Here is a tiny trained network, its code and every weight. The questions are about switching its units off for an input and a class, where a switched-off unit gives its printed mean instead of its output.

import numpy as np


def w(rows, s, z=0):
    codes = np.array(rows[::2]) - 128.0
    scale = np.full(codes.shape[1], s)
    scale[-1] = z or s
    return codes * scale


def f(y):
    return y / 2 * (1 + np.tanh(0.7978845608 * (y + 0.044715 * y**3)))


def log_softmax(a):
    a = a - a.max(-1, keepdims=True)
    return a - np.log(np.exp(a).sum(-1, keepdims=True))


def net(x, mask):
    res = np.array(x, float).reshape(1, 6) / 4 @ E
    y = f(res @ A[0][:, :-1].T + A[0][:, -1])
    res = res + np.where(mask, y, B[0][:, -1]) @ B[0][:, :-1]
    return log_softmax(res[-1] @ U[:, :-1].T + U[:, -1])


A, B = {}, {}
E = w([
[154,117,49,202,105,23,63,113,210,97],'x0',
[100,106,96,163,183,108,71,196,75,210],'x1',
[210,168,154,22,151,60,78,153,108,122],'x2',
[88,137,94,79,76,114,92,11,94,176],'x3',
[201,167,84,195,130,109,182,90,47,135],'x4',
[126,125,100,113,131,142,129,137,121,110],'x5',
],0.011)
A[0] = w([
[25,60,76,230,96,179,174,104,158,114,68],'N1',
[179,180,173,44,126,65,19,158,93,88,69],'N2',
[124,93,110,110,137,120,136,101,118,133,31],'N3',
[51,85,132,175,108,161,175,111,124,129,71],'N4',
[121,135,82,168,160,47,94,127,178,79,97],'N5',
[209,155,69,221,145,109,194,91,35,112,103],'N6',
[162,130,162,181,152,151,137,218,160,63,54],'N7',
[101,129,201,64,157,210,233,145,48,205,74],'N8',
[91,95,121,118,156,119,91,175,114,166,54],'N9',
[196,122,81,191,110,70,61,138,150,104,130],'N10',
[235,163,134,40,163,64,68,143,122,145,49],'N11',
[173,118,134,153,114,110,178,123,91,143,29],'N12',
[146,130,77,147,160,121,125,97,169,118,72],'N13',
[132,132,143,124,121,178,112,137,102,130,21],'N14',
[124,104,68,151,96,48,93,101,157,111,111],'N15',
[5,80,173,76,129,150,57,143,222,107,61],'N16',
[37,85,120,192,117,155,120,103,183,140,44],'N17',
[113,95,91,150,188,121,56,178,91,223,60],'N18',
[190,110,172,150,191,158,183,194,182,55,62],'N19',
[81,109,134,181,141,122,143,113,116,124,84],'N20',
[164,146,169,109,56,148,196,81,211,41,61],'N21',
[147,127,101,170,149,108,96,167,53,199,93],'N22',
[76,89,159,74,110,109,64,177,203,149,51],'N23',
[150,203,98,153,129,124,139,131,93,126,24],'N24',
[97,105,106,75,100,85,156,36,101,141,41],'N25',
[72,110,81,221,99,192,169,128,135,140,84],'N26',
[192,188,90,162,140,118,186,94,69,155,84],'N27',
[108,113,152,107,126,154,137,148,79,115,2],'N28',
[68,108,106,138,204,126,75,144,117,144,89],'N29',
[111,97,76,128,101,87,108,148,210,137,106],'N30',
[57,97,113,150,157,89,96,180,58,176,54],'N31',
[128,130,143,92,48,132,191,78,158,45,70],'N32',
[171,124,83,133,105,106,138,110,214,120,83],'N33',
[126,108,84,172,117,113,125,113,193,138,114],'N34',
[147,87,94,163,58,104,76,146,157,153,77],'N35',
[156,170,182,107,81,120,187,92,172,40,58],'N36',
[111,82,155,78,168,160,92,135,190,122,65],'N37',
[126,68,117,121,136,98,123,86,124,115,45],'N38',
[55,159,86,81,46,145,26,24,82,190,65],'N39',
[147,80,149,168,186,102,157,183,123,112,42],'N40',
],0.011,0.0063)
B[0] = w([
[227,149,158,75,213,70,145,102,136,94,229],'N1',
[222,138,156,79,217,90,166,98,153,120,224],'N2',
[119,147,100,138,127,122,122,136,134,140,125],'N3',
[209,149,148,114,189,88,133,148,126,93,184],'N4',
[80,186,191,130,114,174,162,113,69,114,205],'N5',
[84,28,91,110,78,67,209,100,169,176,232],'N6',
[100,127,92,176,197,191,104,222,178,192,192],'N7',
[74,245,239,84,71,238,194,102,40,75,248],'N8',
[130,116,112,141,96,108,91,87,132,127,159],'N9',
[61,174,176,89,119,212,158,121,69,106,224],'N10',
[209,166,136,66,227,52,153,110,150,83,219],'N11',
[94,79,97,98,132,108,130,130,127,142,146],'N12',
[101,144,156,106,108,126,126,138,111,149,155],'N13',
[122,156,131,133,114,164,137,114,113,140,135],'N14',
[114,153,185,115,111,187,156,137,70,123,209],'N15',
[72,31,42,88,60,58,207,115,164,199,223],'N16',
[165,134,141,87,178,70,160,117,140,112,188],'N17',
[138,155,97,164,50,111,32,111,125,59,197],'N18',
[130,133,91,195,154,168,98,194,150,214,205],'N19',
[153,141,115,106,137,119,134,136,133,123,155],'N20',
[155,119,100,157,64,114,44,103,138,60,208],'N21',
[140,95,109,148,71,104,72,102,145,51,187],'N22',
[84,61,110,115,90,90,168,95,149,164,195],'N23',
[113,80,129,110,117,102,159,128,159,139,147],'N24',
[113,134,79,196,184,170,95,193,155,203,178],'N25',
[203,112,155,95,194,84,125,105,147,93,207],'N26',
[88,32,44,109,81,86,175,126,173,198,193],'N27',
[87,161,136,129,122,148,146,138,100,104,145],'N28',
[155,101,102,128,100,122,81,97,120,77,168],'N29',
[92,149,152,107,116,175,160,131,78,127,185],'N30',
[125,131,109,164,89,116,38,117,119,63,181],'N31',
[137,142,94,162,73,119,46,111,121,62,192],'N32',
[102,128,154,124,114,164,117,111,102,118,178],'N33',
[92,192,174,110,127,182,139,127,101,123,181],'N34',
[110,166,133,117,99,175,146,132,95,119,174],'N35',
[143,139,118,166,79,89,52,106,124,96,194],'N36',
[96,77,116,132,99,85,176,128,119,177,174],'N37',
[116,132,126,132,137,140,118,166,109,128,135],'N38',
[126,138,108,254,201,205,107,224,182,230,236],'N39',
[130,133,90,181,150,170,96,163,165,192,164],'N40',
],0.0092,0.017)
U = w([
[75,189,181,93,106,179,169,119,60,119,142],'0',
[194,152,146,80,214,69,143,115,114,114,244],'1',
[75,63,98,101,74,75,187,116,123,175,185],'2',
[135,142,110,155,59,103,4,110,105,83,31],'3',
[112,150,111,206,196,169,96,198,129,198,2],'4',
],0.012,0.00093)

Each question gives the input, the list of numbers given to net, and the class t.
The units are the neurons (one row each of A and B). Each row of codes is followed by its name. A weight is (code - 128) times the scale printed after its matrix; where a second scale follows, it is the last column's (A, B and U).
mask holds one flag per neuron, in row order. A switched-off neuron (its flag False) gives its mean, the last column of its row in B, instead of its output. The means were averaged over made-up inputs and are rounded, as every weight is.
A unit's drop is (log p(t) with every unit on - log p(t) with that unit switched off) / (log p(t) with every unit on - log p(t) with every unit switched off).
The circuit of an input: a set's keep is (log p(t) with only the set's units on - log p(t) with every unit switched off) / (log p(t) with every unit on - log p(t) with every unit switched off). Starting from the 12 units with the biggest drops (on a tie, the unit counted first), units are removed one at a time, each time the one whose removal leaves the highest keep (on an exact tie, the one counted first), for as long as the keep stays at least 0.8.
circuit, biggest first: the units of the circuit, biggest drop first
top k neurons: the k neurons with the biggest drops, biggest first
drop of u: that unit's drop, to one decimal
input [-2,7,-1,6,-1,-2], class 3: circuit, biggest first => [N18]
input [-7,-3,5,2,-8,-6], class 2: top 2 neurons => [N16, N23]
input [4,-4,6,8,-7,6], class 4: top 3 neurons => [N39, N25, N6]
input [4,4,-8,-3,8,2], class 1: top 4 neurons => [N1, N26, N16, N4]
input [4,1,-6,-4,7,-1], class 2: top 4 neurons => [N6, N27, N11, N2]
input [-7,0,-5,8,-2,1], class 4: top 3 neurons => [N39, N25, N10]
input [2,4,-5,2,5,2], class 1: top 3 neurons => [N1, N26, N16]
input [-7,-8,-4,3,-6,0], class 3: top 4 neurons => [N21, N32, N36, N10]
input [2,7,2,-1,6,-2], class 3: top 3 neurons => [N18, N22, N16]
input [-7,-1,-5,-8,-1,-1], class 4: top 4 neurons => [N19, N7, N40, N10]
input [4,6,4,7,0,-6], class 4: top 3 neurons => [N39, N21, N25]
input [7,-4,0,-2,8,6], class 2: top 2 neurons => [N6, N27]
input [-7,-3,-8,-3,3,-5], class 1: top 4 neurons => [N1, N26, N4, N10]
input [7,2,5,-4,5,-4], class 0: top neuron => [N10]
input [-2,4,6,-5,7,8], class 2: top 3 neurons => [N6, N27, N1]
input [3,-8,0,0,6,-8], class 3: top 2 neurons => [N21, N32]
input [0,6,-8,1,1,1], class 1: drop of N1 => 0.1
input [-7,5,-3,-8,-5,5], class 4: drop of N10 => 1.2
input [-4,-7,8,5,-2,0], class 1: drop of N11 => 2.0
input [2,-3,-3,-4,-5,-1], class 2: circuit, biggest first => [N16]
input [3,-5,-3,8,0,-8], class 4: drop of N39 => 0.9
